Here is a tiny trained network, its code and every weight. The questions are about switching its units off for an input and a class, where a switched-off unit gives its printed mean instead of its output.

import numpy as np


def w(rows, s, z=0):
    codes = np.array(rows[::2]) - 128.0
    scale = np.full(codes.shape[1], s)
    scale[-1] = z or s
    return codes * scale


def f(y):
    return np.maximum(y, 0)


def log_softmax(a):
    a = a - a.max(-1, keepdims=True)
    return a - np.log(np.exp(a).sum(-1, keepdims=True))


def net(x, mask):
    res = np.array(x, float).reshape(1, 5) / 4 @ E
    y = f(res @ A[0][:, :-1].T + A[0][:, -1])
    res = res + np.where(mask, y, B[0][:, -1]) @ B[0][:, :-1]
    return log_softmax(res[-1] @ U[:, :-1].T + U[:, -1])


A, B = {}, {}
E = w([
[202,73,10,149,49,210,91,95],'x0',
[218,121,168,150,138,18,255,153],'x1',
[193,168,52,209,136,144,75,151],'x2',
[192,83,208,114,172,238,119,161],'x3',
[181,229,187,87,68,93,106,158],'x4',
],0.0096)
A[0] = w([
[35,76,118,153,127,177,97,124,162],'N0',
[77,109,177,150,152,189,111,145,153],'N1',
[56,79,159,66,104,132,102,100,79],'N2',
[155,188,114,130,126,190,58,154,141],'N3',
[145,133,110,196,137,80,160,208,116],'N4',
[93,138,96,194,83,98,170,134,133],'N5',
[43,148,187,151,192,139,66,195,149],'N6',
[52,80,86,215,169,119,169,102,116],'N7',
[107,180,36,90,126,95,67,80,133],'N8',
[172,134,137,119,159,4,117,119,99],'N9',
[90,50,121,192,90,171,157,186,3],'N10',
[75,127,217,20,135,94,146,91,135],'N11',
[167,51,137,167,110,145,209,125,144],'N12',
[207,70,210,117,199,137,192,171,128],'N13',
[59,133,198,118,224,192,96,159,137],'N14',
],0.013,0.011)
B[0] = w([
[197,102,96,66,98,84,126,33,213],'N0',
[168,119,99,54,106,127,123,37,192],'N1',
[60,184,177,166,125,46,229,163,170],'N2',
[170,147,141,227,50,159,176,32,200],'N3',
[77,221,177,169,118,60,191,88,189],'N4',
[161,119,85,97,104,101,129,46,184],'N5',
[163,124,80,106,92,62,212,11,225],'N6',
[128,73,60,137,152,164,254,47,198],'N7',
[161,149,191,204,85,130,162,136,216],'N8',
[75,126,180,184,121,87,234,97,209],'N9',
[54,125,143,248,81,130,199,140,147],'N10',
[55,198,186,71,209,37,233,115,247],'N11',
[146,50,60,128,134,190,137,42,199],'N12',
[133,176,251,193,14,97,123,153,251],'N13',
[89,112,59,53,154,91,220,26,231],'N14',
],0.011,0.017)
U = w([
[124,200,213,78,143,36,141,119,206],'0',
[150,127,178,145,51,185,76,106,88],'1',
[9,47,14,7,33,215,7,249,6],'2',
[141,115,38,122,121,155,155,84,156],'3',
],0.015,0.014)

Each question gives the input, the list of numbers given to net, and the class t.
The units are the neurons (one row each of A and B). Each row of codes is followed by its name. A weight is (code - 128) times the scale printed after its matrix; where a second scale follows, it is the last column's (A, B and U).
mask holds one flag per neuron, in row order. A switched-off neuron (its flag False) gives its mean, the last column of its row in B, instead of its output. The means were averaged over made-up inputs and are rounded, as every weight is.
A unit's drop is (log p(t) with every unit on - log p(t) with that unit switched off) / (log p(t) with every unit on - log p(t) with every unit switched off).
The circuit of an input: a set's keep is (log p(t) with only the set's units on - log p(t) with every unit switched off) / (log p(t) with every unit on - log p(t) with every unit switched off). Starting from the 12 units with the biggest drops (on a tie, the unit counted first), units are removed one at a time, each time the one whose removal leaves the highest keep (on an exact tie, the one counted first), for as long as the keep stays at least 0.8.
units of the circuit, in order: the units of the circuit, biggest drop first
most important unit: the unit with the biggest drop
k most important neurons: the k neurons with the biggest drops, biggest first
drop when u is switched off: that unit's drop, to one decimal
input [-1,3,0,8,-2], class 1: units of the circuit, in order : N13, N11, N12
input [1,8,-2,8,-6], class 1: units of the circuit, in order : N13, N12
input [-4,-3,-1,-7,-7], class 3: most important unit : N7
input [-1,-1,7,8,-1], class 3: 2 most important neurons : N14, N8
input [1,-1,5,-2,-1], class 3: 2 most important neurons : N13, N11
input [5,7,-6,6,1], class 1: 2 most important neurons : N12, N13
input [1,6,5,2,-5], class 3: 3 most important neurons : N12, N11, N7
input [-1,-5,2,-5,8], class 1: 2 most important neurons : N11, N3
input [6,-5,5,-6,1], class 1: 2 most important neurons : N8, N14
input [-6,-2,6,4,2], class 3: drop when N10 is switched off : 0.0
input [-8,-1,4,-3,-5], class 3: drop when N7 is switched off : 0.1
input [6,4,6,4,2], class 1: drop when N14 is switched off : 0.2
input [-1,-6,0,-6,0], class 3: drop when N13 is switched off : 0.8
